Every row comes from one small tree of marks. The marks that hang from a mark follow it in brackets, in the order of their numbers. Every link used is in the known rows. Which tree was each row made from?
Known rows:
k937[k727]: [ 17  -5  -4   2 -10  12   1  -4  -6  -7  10   3  17 -12  13   4  11  -6
 -10   1  -1   6  13  12 -14 -11  -9  -9 -11  -7  -9  19  14  15   6  10
   1   0 -17 -17 -21 -17  -1  -4 -25 -12   9  -5  12  11   9]
k722[k794[k665]]: [ -3 -19   0  15 -14   2 -26  10   4   5 -12  -1  10 -15  24   3   3  -8
   3 -13  -8  -8   3  -7   4 -10  -2   3  -4  -4  -7  -7   7   0 -13 -10
  -3   5  29  -3   8  -4   9 -10   7  -8  -4  21  -1  23   4]
k994[k207[k722[k794]] k459 k665]: [ 22   2 -11   5 -17 -13  31 -20 -31 -22 -20 -28  -7 -11   3  -6   2  -5
 -13   5   8  29  20   8  18  13  25  18   9  -8  15  -7 -15  10 -11 -18
 -12  -9  -6  41  40 -31 -34  14  -6  17   1 -11  30 -38  -8]
k994[k207 k459[k722] k665]: [ 35  27 -18  20  -5  -1  21 -15 -11 -39 -21 -19 -26  18 -20  -6   0  13
  -4  10   5  36  17  20  40   8  24  23   1 -13   5   2  25  24  -6 -16
  -8   2 -23  33   2  12 -26  25  -8  33  32 -12   7 -10 -17]
k665[k794[k207]]: [ 28  22   0 -23   1   9 -20 -10  10  18  18 -22 -12   1  -1   2  12  10
  -1   0   6  -7 -11  -1  -4  -1 -11   1  -5   0   4   6  37  -4   2  -6
  12  22 -20 -32 -20 -15  -1  -2   3 -19  -3   1  -7   3  22]
k794[k207[k459 k722[k937]] k665]: [ -3  -6  26   1   0  -1   3  16  -8  22  28  13   9   1   2   1 -15 -12
   0   5  -2 -16   8 -15  -4  -5   0 -21   9   9  -1 -16 -15 -10  -2   6
  -6  -4  20  10  -1   7  16 -26  -3   5 -20  -2 -14  17  -1]
k722[k794[k207 k665] k937]: [-16 -15  15  -2  -3  -5 -24 -14  14  11 -22  -6  12  -6   5  18 -15  -1
  -5  -3 -10 -23  -5  -6 -15  -6 -12  -2  11   0  19  -4  17  -8  -8  -8
  -4  -2  23  11   8  10  -4 -12   6 -11   2  15  -7 -10 -12]
k722[k794[k665] k937[k727[k994]]]: [-25 -31  16   7   2   4 -29  -8 -17 -15 -24   1  32 -18  26  15 -12 -32
 -12 -18   4  -6   7   2 -33  12 -14  -8  11  -6  12   0 -10  -6   4  -3
  15 -18  18  12  14  22   7 -30  11 -24  14  -2   3 -22 -10]
k994[k207]: [ 39  11  -4   5  -6   0  -2 -10   5  -6   0 -17   0   0   9  -8  14  -3
 -25   3   3  24  17  14  15  -3  13  -8  -8  -7  -8 -20  25  29  -3 -12
  -5   7   6  -5   5  -4 -16   5  -8  -1   0   0   0   8  -5]
k459[k722[k794 k937]]: [-26  -1 -12   4   5  -8 -11 -18  12   0 -32  20   1  12 -11   6 -15  12
   2   7  -8   0  -2  15 -29  14   3   4  -4  -6  15  10  -1   7  -4 -11
   8 -10   7   5   5  21  -9   0   6  -3   6  15  -9 -13 -10]
k459[k722[k794[k207 k665] k937]]: [-30   0   2   4   2  -1 -18 -15  18  12 -22  17  -6  10 -14  20 -18  10
  12  -2  -9 -12 -14  10 -10  10 -13   4  16  -2  21   6  13 -15 -12 -16
  -2  -7   4  19   7  31   1 -14  17   6   5  18 -19  -3  -9]
k727[k937 k994[k207]]: [ 32   2  -6  16  11 -21 -28 -12  -8  10  -5 -40  -9  -7  14  -2  26 -21
 -28 -15   2   7   5   9  20  -5  20  -6   3   0  -5 -23   0  24   1  -6
  -2  28  14  -5  11  -2  -6  -3   1   0   4 -19  -6   2  18]
k727[k794[k207[k459]] k994[k665]]: [  4  14  26 -16  -2 -11   2  16   7   2   6 -13  -2   3 -16  -1  15   4
  13   0   6 -25 -31 -39  37 -15 -11  21  14   9 -19 -14 -16   1  -3  37
 -22   6 -16 -14 -14   2  31  11  16 -17 -15 -21  17  -5 -12]
k207[k459 k722[k794[k665]]]: [-17 -24  -1   6  -9   8   0  45 -13  16  18  17   5 -11  26  -8  -5 -12
   9 -14  -5 -10   3 -16   5  -6   2 -21  -4  10 -14 -19 -43 -24  -5   2
  -3   2  35   0  12 -23  13 -19   3   5 -27  13   1  23  14]
k459[k722[k794]]: [-12   1 -23  -2   5  -2 -12   7  16   4 -14   7  -8   1   2  -1   5  16
   3   3  -7   5 -10   8  -7   5  -3   5  -6  -6   3  17  -3   2 -11  -8
  -2   5  -1 -12   4   1   1   4  10   1   2   9  -4   4   3]
k994[k207 k665]: [ 41  10 -11  15  -9 -13   1 -19  -6 -24  -3 -16  -4   5   0  -7  -5   8
 -20   4  -5  21  21  11  27 -10  22  13  -8   1  -9 -10  19  32  -4   2
 -10   1  -4   0   0  -1 -12  20 -16   3  17  -3  17  -7  -8]
k207[k459 k722[k794 k937[k727]]]: [-31 -34  -2 -16  11  10  21   5 -22   9   0  24  19 -13   4   4  -6 -13
  -1  10  -1 -13  13  -6 -52   9  -1 -18  -4  -3   5  11 -49 -28  17  12
   8 -17   0   1   6 -25   1  -7  -8  -7 -13  -9  19 -26   6]
k794[k207[k722[k937]]]: [  8   6   8 -17  -1 -19   4 -15   7  33  15   2  12   1  -3  12  -1   0
 -13  18  -4  -5  16   2 -22   7   3 -19   8   4  14   2   2   6 -13   0
  -7 -15  -4   4   4  -4  -5 -11 -17  -3  -8 -11 -11 -14   9]
k994[k207[k459 k722] k665]: [ 24  11 -10  -1  -7 -10  22  11 -22  -8  25  -5  -4   4  -3 -20  -6   4
 -13   5  -4  19  25  -8  25 -13  27   2  -3  16 -15 -21 -27  13  -2  10
 -11  -8   6   5   7 -25  -1  13 -14  19 -16 -12  17  -4   7]
k722[k937]: [ 13  11  16   7   3  -8  -9 -20  13   3  -4   9  22  -4   5   3  -9  -2
 -17  10  -2   3  20   9 -14  -8   5 -15  -3  -5   2  -9  29  27   3   3
  -3  -6  14 -11  -7  17  -8  -7 -14 -13   8   5 -10  -4  -6]
k994[k459[k722] k665]: [ 20  35  -6  20  -4  -8   9  -1  -7 -26 -10  -3 -16  18 -10  -6  -3  12
   0  20   0  14  10  19  36  -5   9  28   2  -9   4   6  23  27 -11  -5
 -14   6 -26  23 -20   9 -21  29 -11  16  31  -4   9   4 -10]
k459[k722[k937[k727]]]: [-14   5 -10   0  13   1   1 -21   1  -5  -2  27  14   4  -8   9 -14   7
  -5  15  -2  17  18  26 -41  13  -2  -5  -1 -10   1  23  17  11   9  -2
  13 -11 -17  -2 -21  26  -9  -6 -17  -1  22  -1 -11 -10  -1]
k937[k727[k794[k207 k665]]]: [ -4 -22  12  -9 -13  12  11  -7  11   4  13  -5   8  -8  11  15  18  -5
  11 -14   5 -14 -14 -17   1   0 -33   3   6   1  -9  21  35 -16   0  19
 -18  -5  -4  -8  -8 -10   7  -9  -7  -2  -2   3   6  12  -7]
k459[k722[k794[k665] k937[k727]]]: [-40 -28  -6   2  -3  14 -10  -8   0 -14 -22  28  13   2   8  15 -19  -7
  -3 -11  -7   1   5  15 -37  22  -8  -4   5  -4   6  20   4 -17   7 -14
  17 -17  11  16   6  24  -7 -15   2   9  18  17  -5  -6  -6]

Write each row's tree:
[  1  10   7 -33   8   7   1  -7  -1  28  35  -3   3   3 -14   1 -12  10
   5  11   5 -17  -2  -7 -24   2  -3 -20   2   6  17  -3 -18 -28   9  -2
  23   8  -6 -14  -9 -20  10  -9   1 -12 -28   1 -15 -11  14]  k665[k794[k207[k459 k722[k937]]]]
[-24 -21  29  -4  -4   9 -17  10  12   4 -17   8   4  -3  -4   5 -14   0
  11  -2  -8 -34 -13 -19  -6 -25 -14  -7   8   9  13  -5  -2 -20   8   3
  -1   3  22  11  -1  10  17 -10  19  -7 -16  13   1   1 -16]  k722[k794[k207[k459] k665] k937]
[  5  -8  18   0   9  -3 -15 -15 -13  -9  -8  -5  38 -12  13  11   2 -31
 -17   1  11  -4  13  18 -30   6  -8  -6  -3  -9   0  -7  -1  13   7   8
   6  -9 -11  -6  -3  11  -1 -15  -8 -27  18 -17  -6 -24   4]  k722[k937[k727[k994]]]
[-37  -9   7  -9  11  12  40   4  10  -6   6  39   3  12 -21   4  -2  14
  12   5   0   6  -9  -6 -26  14 -11  -8  -5   6  -9  25  -5 -16  28  25
   6 -22  -4 -14 -14  13  13   7  -1   7   3  -3  -3   3 -15]  k207[k459[k722[k937[k727[k794]]]]]
[ 26   2  13   8   0  12   1  10 -28 -14  -4 -25  26 -20  15   0  37 -33
  -1   0  28   4   3  16   2   4 -22   3  -8 -21  -2   0   5  21   5  -3
   3  17 -29  15  -9  -4 -10  -6  -3 -19  28 -25  10 -10   4]  k937[k727[k994[k459]]]
[-35 -10 -14  -7  14   7  -1 -24   4  -8 -28  22   7  -4 -12  21  -6   6
   2   8 -11   5   7  18 -53  16  -3   1   2  -8  13  35  -3 -11   9  -6
  11 -17  -9   7   1  18 -14   5  -1  -8  11   8   0 -29  -8]  k459[k722[k794 k937[k727]]]
[-10   1 -12 -17  11 -31  10 -12  16  51  15 -16  -9   5   6  17  42  -2
  -3  -3   4  -9 -14 -23   8   9   8 -13  13   9  -5  17  -2 -13  -4  19
 -21   5  -6 -11   6 -28   8  11  -8  19 -23 -11   1  13  23]  k727[k794[k207[k722]] k937]
[ -5 -13   6   6   5 -22  -2  -5  18  29  13 -13 -17   4  20  15  21  -1
  -4 -21  -1 -18 -22 -28  26  -9 -10  -3  14  12  -8   9  38 -12  -4   9
 -17  14  19  -6 -12  -5  16   2  -1  14  -5   3  -3  35   5]  k727[k794[k207 k665] k937]
[ 20  15  -6 -32  -1  -1  -4  -9   3  29  37 -24  -7   4   5   2  15   3
   0   3   4  -5   1  -7 -12  19  -5  -4  -5   2   5   6   7  -8 -12 -17
  12  11 -14 -25  -7 -36   1  -9  -6  -5 -19  -4 -12  -5  32]  k665[k794[k207[k722]]]
[ 19  12  -6  18  16 -37 -42  -5 -14   1   3 -26   2  -3  15   6   9 -19
 -25   1  -5 -10   3  -3  24 -22  22  14   7   2 -17 -11  -5  17   0  14
 -19   8  -4  -5  -9   6   9   7  -5  -6  21 -13  13   8  22]  k727[k937 k994[k665]]
[ 25  16   3 -24   0  18 -14  13   6  12  31 -13 -11  -1 -12 -12  12  11
  19  -1   5 -23 -17 -18   5 -16 -11   0  -4   1   3  -3   8 -19  10  -2
  17  34 -11 -40 -27 -27  19   2  10 -19 -20   4 -11  14  21]  k665[k794[k207[k459]]]
[ -6  -4   9 -12  -2  11 -12  15   7  18  -8  -6  -8  -9 -14  -3  14   7
  10  -2 -13 -33 -21 -25   4 -30 -11   5  -4   1   2   4 -17 -16  -3  19
  -8  19  -6 -13 -11 -24  10  11  17 -15 -26   3  12   4   3]  k722[k794[k207[k459]]]
[ 37  18   3   4  -4   1  -2 -17 -19 -35   5 -32  -7  -1   5  -7   4  -3
   1   9  12  17   5   0  18   2   6  29  -9 -10  10  -4  25   5   8  -9
   6  13 -21   3 -21 -18 -15  19 -11   2  28   8  17  -8  -2]  k994[k459 k665[k794]]
[-23   2 -10   2   8  10   2  29   8   1  -3  21 -15   2 -11  -7   4  14
  19   5 -10 -11 -19  -8  -1 -12  -3   0 -14  -2  -9   4 -28  -9   2   1
   3  12   1 -15  -6   2  10   5  21   0 -12  10  -4  23   3]  k207[k459[k722[k794]]]
[ 17  22  -1  17  -1 -10  23 -35  -7 -36 -30  -7 -11  24 -27   3 -20   8
 -20  21   4  37  17  31  15   7  27  17  11  -7  18  -5  26  30   0 -22
   0 -15 -19  48   8  27 -32  16 -10  23  38  -5   8 -30 -32]  k994[k207 k459[k722[k937]] k665]
[-11 -13 -12  16  -9  17   2  27   3 -12 -10  13 -26   2   1 -18 -10  10
  15 -20  -2   8 -14   4  22  -6   6  -2  -1   2  -9 -12 -14 -13  -6 -17
  13   9  23   8  21   7  -1  -2  28  11 -11  21 -11  26  -7]  k994[k207[k459[k722[k794[k665]]]]]
[ 13 -17  -6  -8  -9  -9  32  -5 -13   6   8 -20  17 -11  27   5  29 -32
  -7 -12  26  24   9   1  -4  39   1 -14   0   5 -11  -9 -18   5  -5  -1
  -2 -18  -7  -5  39 -25  -1 -14  -9  -6 -14 -34   5 -26   4]  k937[k727[k794 k994[k207[k722]]]]
[-34  -9   5  11   3   9  -9  18  11   3  -8  31  -4   5  -2  -3 -25   8
  13  -3 -15  -8  -8  -2  -7  -9  -5 -11  -3   7  -4  -2 -18 -13   1  -6
  15  -8  31   8   2  23  15 -14  15   4   1  24 -12  14 -14]  k207[k459[k722[k794[k665] k937]]]
[-12  19   8  -7  13   5   0   6  25  13   7  21 -11  21 -42   2  -9  22
  14  14 -12 -14 -12   7  -5 -10  -5 -10  -2   3   7   1   2   3   2  12
  -2   3 -13  -5 -24  25  11   2   5   0  -6  -2 -19   5  -2]  k794[k207[k459[k722[k937]]]]
[-30  -6   2 -10   6  -2  34 -29  17  -3  -7  27  11   8 -13  17  -1  10
   5   3   7  15  -8   6 -27  28 -10  -3   1   2   2  30  18   1  11   8
  11 -30 -11  -8  -1  21   1  -1 -15   6  13   2  -5 -11 -16]  k459[k722[k937[k727[k794]]]]
[ 39  13  -5  -6   3  10  -4  -5  -9 -28  16 -22 -14   8  -8 -25 -10   8
   1  -4  -2  11   4  -8  23  -9  18  17 -12   9  -3 -16  -2  -5  19  -1
  14  14   1 -22 -13 -18   1  19   4  -1  -4   7  16  -3   8]  k994[k207[k459] k665[k794]]
[-27  -9  -7  17  -3  15 -13  31  10   0   2  24 -17  -2   7 -10 -10   7
  22 -14  -8 -10 -14  -5  16 -13  -6  -1  -7   5  -8  -5 -24 -18  -4   2
  -1  10  19   0   0  14  14 -10  17   5 -11  22 -10  37   4]  k207[k459[k722[k794[k665]]]]
[ -7  26  -1 -23  16  16  -7  -7  13  16  10   6 -17  25 -33  -6 -11  29
  16   7   1 -11 -16   6 -16   4 -11  -3  -5   4   9  12   8 -21  18  -6
  25  16 -17 -14 -22  10   9  -5  16  -6  -5  10 -26  -3  11]  k665[k794[k207[k459[k722[k937]]]]]
[ 12  20 -18  15   3   3  11   5  -3 -19  -2  10 -24  18 -20 -20 -13  25
   0   5 -12  20   5   5  29 -17  21  18  -9   9  -6 -12  -7  15  -1   6
  -4   4 -12   0  -9  10  -2  22  -1  24   8   4   4   6  -7]  k994[k207[k459[k722]] k665]
[ 37  12 -13  13 -12 -16  29 -16 -29 -17   4 -24  -6   1   0  -9   5  -8
 -15  16   9  33  28  12  33   9  32  10   6  -5   1 -15   5  26 -11 -11
 -12  -8 -13  36  20 -15 -29  18 -24  29  13 -24  22 -19  -8]  k994[k207[k722] k459 k665]
[ -1   1  15 -10   4  -3  15  14  -4  17  25  19  18  -6  -2  -9  -9   2
  -7  15  -4  -1  26  -6 -17  -2  13 -29  -6  11  -2 -22 -31   2   3  11
   0 -10  12  -3   3  -6   8 -14 -13   2 -16  -5  -5   2   4]  k207[k459 k722[k937]]
[ -1   2 -22   6   4   2  -1   5 -10 -21 -19  -3 -21   8 -30 -14 -10  30
   6   2 -15  14  -2   2  18  -6  14  26  -8   4  -1   1 -23  -7  -1   2
  -5  -6  -3  10  11   5  -7  30  19  17  -5   5  19 -10  -6]  k994[k207[k459[k722[k794]]] k665]
[ 32  24 -12  13  -6   6  20   0   0 -16 -11 -13 -19  10  -7 -16  14   8
   4   2  13  36   9  29  29  10  12   6  -7 -22   7  -7  27  29  -5 -27
   5  10 -16  25   8   7 -28   7   0  22  20  -5 -11   5 -16]  k994[k207 k459[k722]]
[  5  -6  13  -3  -5  -2   8   1  -1  -3   3 -11  26 -15  16   7  31 -21
  -4 -11  27  -4  -9 -11   0  10 -18  -1   1   2 -23   4  -6   7   5  18
  -6  -9 -14 -28   3  -6  12  -8  -2 -20   1 -24   3  -8   7]  k937[k727[k794 k994]]
[ -2 -15  17  14 -13   3   1  14  -4  -4   8  -8  27 -14  36   6  18 -29
   3 -20  16  -1  -6 -12  11  15 -23  -2   2   1 -23  -4   5   1   4  13
  -2  -6   7 -12  10   0  17 -24   1 -15   4  -9   4  10  -1]  k937[k727[k794[k665] k994]]
[-18  -2  -9   1  -4   2 -24   8  19  19  -9   7 -19   6   2   6  -6   7
  17  -5 -10 -14 -17   2   9   4 -18   7   6  -2   9  22   5 -10 -25 -13
  -3   7   6  12   5  11   2  -5  20   6  -5  16 -15  14   3]  k459[k722[k794[k207 k665]]]
[-11 -20  15   5  -5   9 -15  28   6  16  -3  -3 -10  -6   7   0   7  -3
  17  -9 -11 -35 -23 -22  14 -29 -20   6   3   7   1  -6  -6 -24  -4   9
 -10  20  16   0  -6  -9  20  -5  18  -9 -18  15   5  20   0]  k722[k794[k207[k459] k665]]
[-32 -24   7   5  -5   3   4  20  -9  10   6  27  13 -10  18   2 -25 -10
   3  -7  -6 -11  11 -16 -12   2   7 -22   2   8   7 -22 -45 -20   2  -3
   9  -8  41   5  18  -1  12 -25   1   5 -14  14   4   3  -5]  k207[k459 k722[k794[k665] k937]]
